The rows of each block are all made from a few directions, up to rounding. Some rows are whole; the others are cut short, and each is followed by the rest of it.
Made from 2 directions:
[[-3.70 -5.15  3.45 -0.32 -1.29 -5.35  3.37 -0.53  4.21  0.36  4.04 -1.62
   3.50  3.25  0.93 -1.08  0.28 -0.85  2.47 -3.78  4.64 -4.17  1.84 -1.25
  -0.50 -2.55 -3.65  3.32  1.38 -2.40]
 [ 0.05  0.90  1.77 -0.71 -0.20 -0.01  0.11  0.52  2.66 -2.56 -2.40  0.35
   2.16  0.30 -0.07 -0.93  3.03 -0.95 -0.49 -1.12  0.37 -1.43  2.31 -1.33
  -3.86 -1.58 -0.05  0.75 -1.39  0.65]
 [-2.46 -3.13  2.98 -0.48 -0.94 -3.60  2.30 -0.16  3.82 -0.72  1.82 -0.96
   3.16  2.29  0.60 -1.08  1.32 -0.93  1.47 -2.96  3.25 -3.34  2.10 -1.33
  -1.78 -2.30 -2.47  2.51  0.41 -1.37]]
Cut rows and their ends:
[-0.62 -1.48 -0.75  0.47 -0.06 -0.85  0.45 -0.46 -1.28] | [ 1.94  2.41 -0.52 -1.03  0.29  0.20  0.51 -2.18  0.56  0.75  0.22  0.47
  0.39 -1.40  0.78  2.75  0.76 -0.55 -0.02  1.24 -0.86]
[ 0.31  0.27 -0.66  0.17  0.15  0.47 -0.32 -0.06 -0.90] | [ 0.48  0.12  0.07 -0.74 -0.35 -0.07  0.28 -0.63  0.26 -0.12  0.55 -0.48
  0.65 -0.62  0.37  0.81  0.54  0.33 -0.44  0.15  0.08]
[-0.43 -0.38  0.90 -0.23 -0.21 -0.65  0.44  0.08  1.23] | [-0.66 -0.17 -0.10  1.01  0.47  0.09 -0.38  0.86 -0.36  0.16 -0.76  0.66
 -0.89  0.85 -0.51 -1.12 -0.74 -0.45  0.60 -0.21 -0.11]

Made from 3 directions:
[[ 0.37 -0.90 -1.46 -2.30  0.28  0.27 -1.76 -1.94  0.16 -2.25  0.00 -4.35
  -1.99  1.39 -0.06 -1.77 -1.55  1.39 -1.57  3.14 -1.45 -0.45  2.45  0.23
   3.15 -3.93  1.00 -0.07 -3.35 -0.32]
 [-1.08  1.00 -0.11  1.21 -0.09  0.29  0.19  2.31 -0.13  1.04  0.66 -0.53
   1.09 -1.36  0.99 -0.62  0.11 -2.05  0.92 -1.30 -0.50 -0.50 -0.15 -0.10
  -0.13  0.26  0.09  0.79  1.55  2.46]
 [-0.96  0.67 -1.03  0.42  0.21 -0.80 -2.79  0.09 -1.26 -0.90  2.63 -1.68
   2.14 -2.32  0.65 -1.09 -0.69  1.00  0.09 -2.88 -0.37 -1.01  0.41 -2.70
   4.47  0.07 -0.25  1.04 -1.75  2.00]
 [ 0.68 -1.18 -1.77 -2.51  0.50 -1.11 -4.20 -4.17 -1.07 -3.65  1.89 -3.49
  -0.35  0.18 -0.71 -1.30 -1.76  4.66 -2.06  0.49 -0.52 -0.64  2.02 -2.60
   6.70 -2.49  0.18 -0.02 -5.87 -1.44]]
Cut rows and their ends:
[-1.14  0.95 -0.49  0.98  0.01 -0.05 -0.89  1.70 -0.53  0.39  1.41 -1.14] | [ 1.49 -1.78  0.97 -0.91 -0.21 -1.15  0.67 -1.87 -0.56 -0.74  0.12 -1.00
  1.56  0.08  0.01  0.95  0.44  2.54]
[ 0.57 -0.62 -0.38 -0.89  0.20 -0.78 -1.67 -2.26 -0.59 -1.46  0.80 -0.11] | [ 0.20  0.02 -0.67  0.15 -0.41  2.64 -0.82 -0.47  0.41 -0.02  0.23 -1.45
  2.48  0.02 -0.30 -0.23 -2.41 -1.44]

Made from 3 directions:
[[ 3.08  0.34  0.12 -0.96 -0.90  1.89  0.56 -0.72 -0.18 -3.02  2.64 -0.59
  -0.62  0.05  0.96  2.61  1.13  1.61  3.92 -1.73 -2.26  0.41  0.12 -1.76
  -1.89  1.44 -1.12 -3.48  0.07  2.55]
 [-0.01 -1.41 -1.14  2.51 -1.39  2.13  1.06 -0.63  0.55 -2.43 -2.03  2.58
   4.40  1.86 -2.68  2.19 -0.63  2.39  1.90  1.62  3.09 -3.32  2.77  5.14
   2.90  1.32 -3.89 -1.16  0.99 -5.95]
 [ 1.64 -0.55 -0.68 -0.09 -0.88  2.07  0.02 -0.98  0.10 -1.31  0.69  0.99
   0.28  1.15  0.57  1.30  1.18  1.51  0.68 -0.08 -0.22  0.15  0.64 -1.36
  -1.10 -0.11 -1.46 -1.38 -0.02  0.06]
 [ 1.45 -0.32 -0.42 -0.05 -0.73  1.60  0.19 -0.70  0.06 -1.43  0.72  0.59
   0.34  0.75  0.29  1.33  0.79  1.27  1.23 -0.25 -0.32 -0.08  0.56 -0.69
  -0.74  0.30 -1.25 -1.46  0.07  0.10]]
Cut rows and their ends:
[ 1.18  1.23  0.98 -2.05  0.64 -0.93 -0.36  0.30 -0.47  0.26  2.49 -2.22
 -3.14 -1.48  2.00 -0.32  0.64 -1.06  0.76 -1.92 -3.07] | [ 2.23 -1.84 -3.71 -2.48  0.02  2.24 -0.76 -0.57  5.05]
[ 0.23 -0.02  0.03  0.33 -0.23  0.22  0.38  0.03  0.03 -0.87  0.01  0.05
  0.70  0.00 -0.54  0.71 -0.27  0.41  1.22 -0.08  0.16] | [-0.68  0.41  1.16  0.54  0.72 -0.63 -0.69  0.25 -0.66]
[-0.68 -0.39 -0.25  0.97 -0.18  0.07  0.30  0.08  0.18 -0.23 -1.11  0.71
  1.49  0.37 -1.14  0.19 -0.59  0.31  0.10  0.74  1.32] | [-1.20  0.78  2.23  1.42  0.33 -0.88  0.26  0.34 -2.29]

Made from 2 directions:
[[ 0.15 -0.33 -0.03  0.01  0.00  0.73  0.89 -0.11  1.35  0.22  0.55  0.24
  -0.40 -0.19 -0.54 -0.64  0.11 -0.08 -0.98  0.11  0.34  0.01 -0.28  1.02
  -0.16  0.06  0.31 -0.37 -0.18  0.40]
 [-0.14  2.18  0.62 -0.57 -1.03 -1.31 -1.96  0.53 -4.23 -0.99 -1.98 -0.55
   1.72 -1.40  2.57  1.28 -1.14  0.70  3.97 -0.26 -1.71  0.47  1.87 -2.78
   0.01  0.05 -2.66  0.97  1.83 -1.34]
 [-0.24 -0.63 -0.33  0.33  0.66 -0.84 -0.79 -0.08 -0.37  0.13  0.02 -0.20
  -0.19  1.33 -0.40  0.65  0.48 -0.26 -0.30 -0.08  0.31 -0.32 -0.56 -0.56
   0.37 -0.18  0.98  0.23 -0.75 -0.05]
 [ 0.01  1.70  0.54 -0.51 -0.94 -0.54 -0.99  0.39 -2.67 -0.71 -1.32 -0.29
   1.21 -1.45  1.87  0.60 -0.95  0.57  2.75 -0.14 -1.26  0.44  1.47 -1.63
  -0.13  0.10 -2.15  0.56  1.51 -0.87]]
Cut rows and their ends:
[ 0.61 -0.46  0.18 -0.22 -0.53  2.78  3.20 -0.26  4.17  0.54  1.55  0.86
 -0.99 -1.61 -1.24 -2.37 -0.07 -0.02 -2.56  0.38  0.74  0.27 -0.34  3.38
 -0.76  0.32  0.12 -1.26] | [0.08 1.18]
[-0.29 -3.07 -1.13  1.09  2.06 -0.21  0.47 -0.63  3.27  1.13  1.86  0.17
 -1.89  3.53 -3.05 -0.09  1.86 -1.09 -4.16  0.10  2.10 -0.97 -2.67  1.62
  0.60 -0.35  4.10 -0.50] | [-2.95  1.14]
[ 0.14  1.32  0.49 -0.48 -0.90  0.15 -0.13  0.27 -1.32 -0.48 -0.77 -0.05
  0.80 -1.57  1.29 -0.02 -0.81  0.47  1.75 -0.03 -0.89  0.43  1.15 -0.63
 -0.28  0.16 -1.78  0.19] | [ 1.28 -0.47]

Made from 2 directions:
[[-1.40  0.13  0.10 -0.15  0.26 -0.09  0.46 -0.98 -0.18  1.84  0.04 -0.57
   0.33 -0.13 -1.29  0.33  0.63 -1.20 -0.25  1.16 -0.51  0.98  1.07  1.22
  -0.16  0.38  0.33  0.90 -1.81  0.61]
 [-0.12  0.02 -0.15 -0.04  0.12 -0.10  0.09 -0.21  0.01  0.52  0.09 -0.11
   0.02  0.05 -0.43  0.07  0.08 -0.42  0.01  0.25 -0.03  0.24  0.36  0.27
   0.06  0.08  0.11  0.25 -0.15  0.02]
 [ 0.13 -0.02  0.18  0.05 -0.15  0.12 -0.10  0.25 -0.02 -0.63 -0.11  0.13
  -0.02 -0.07  0.51 -0.09 -0.08  0.50 -0.01 -0.29  0.03 -0.29 -0.43 -0.31
  -0.08 -0.10 -0.14 -0.30  0.17 -0.02]]
Cut rows and their ends:
[ 0.66 -0.09  0.40  0.15 -0.42  0.31 -0.36  0.84  0.00 -1.94 -0.26  0.44
 -0.14 -0.12  1.54 -0.29 -0.36  1.49  0.04 -0.98  0.21 -0.93 -1.29 -1.05
 -0.14 -0.33 -0.41 -0.94  0.86] | [-0.20]
[ 0.47 -0.04 -0.06  0.05 -0.07  0.01 -0.14  0.31  0.07 -0.56  0.00  0.18
 -0.11  0.05  0.38 -0.10 -0.21  0.35  0.09 -0.36  0.17 -0.30 -0.31 -0.38
  0.07 -0.12 -0.10 -0.27  0.61] | [-0.21]
[ 0.49 -0.04 -0.16  0.03 -0.01 -0.04 -0.12  0.25  0.09 -0.37  0.05  0.16
 -0.12  0.09  0.22 -0.08 -0.21  0.18  0.11 -0.29  0.19 -0.22 -0.17 -0.30
  0.11 -0.10 -0.05 -0.18  0.63] | [-0.24]
[ 0.03 -0.02  0.28  0.05 -0.19  0.17 -0.10  0.26 -0.05 -0.70 -0.15  0.12
  0.01 -0.11  0.60 -0.09 -0.05  0.59 -0.04 -0.29 -0.01 -0.31 -0.51 -0.32
 -0.13 -0.10 -0.16 -0.34  0.04] | [0.04]

Made from 2 directions:
[[-1.49 -0.84  1.87  1.71 -0.61  0.88 -0.74 -0.91 -0.51  0.09  1.93 -0.05
   2.09  0.01 -0.03  0.31  0.59 -0.36 -0.03 -0.22 -1.88  0.15  0.85  2.27
   1.17  1.65 -0.40 -0.22 -0.14 -1.03]
 [-0.62 -0.35  0.73  0.80 -0.37  0.36 -0.29 -0.47 -0.27 -0.04  0.92 -0.09
   0.90  0.02 -0.08  0.01  0.24 -0.10  0.08 -0.09 -0.90  0.06  0.39  1.00
   0.64  0.72 -0.28 -0.17 -0.03 -0.26]
 [-0.04 -0.02  0.18 -0.23  0.32  0.05 -0.07  0.23  0.15  0.21 -0.29  0.20
  -0.05 -0.05  0.18  0.33  0.02 -0.15 -0.27 -0.01  0.31  0.02 -0.07 -0.12
  -0.39 -0.06  0.30  0.22 -0.09 -0.50]
 [ 2.76  1.56 -2.19 -5.69  4.26 -1.38  0.91  4.02  2.47  1.75 -6.70  2.02
  -4.80 -0.51  1.76  2.47 -1.00 -0.69 -2.43  0.35  6.76 -0.13 -2.41 -5.79
  -6.11 -3.94  3.66  2.50 -0.58 -2.51]]
Cut rows and their ends:
[-1.40 -0.79  1.41  2.30 -1.43] | [ 0.76 -0.57 -1.50 -0.90 -0.44  2.67 -0.57  2.22  0.15 -0.49 -0.54  0.53
  0.03  0.65 -0.19 -2.66  0.10  1.03  2.57  2.18  1.79 -1.18 -0.78  0.10
  0.25]
[ 0.54  0.30 -0.41 -1.14  0.87] | [-0.27  0.17  0.81  0.50  0.37 -1.35  0.42 -0.95 -0.11  0.37  0.52 -0.19
 -0.15 -0.51  0.07  1.36 -0.02 -0.48 -1.15 -1.24 -0.78  0.75  0.51 -0.12
 -0.55]
[ 1.87  1.05 -1.77 -3.27  2.16] | [-0.99  0.72  2.18  1.32  0.75 -3.81  0.92 -3.03 -0.23  0.80  0.97 -0.70
 -0.16 -1.07  0.25  3.82 -0.12 -1.44 -3.55 -3.23 -2.46  1.81  1.21 -0.20
 -0.69]
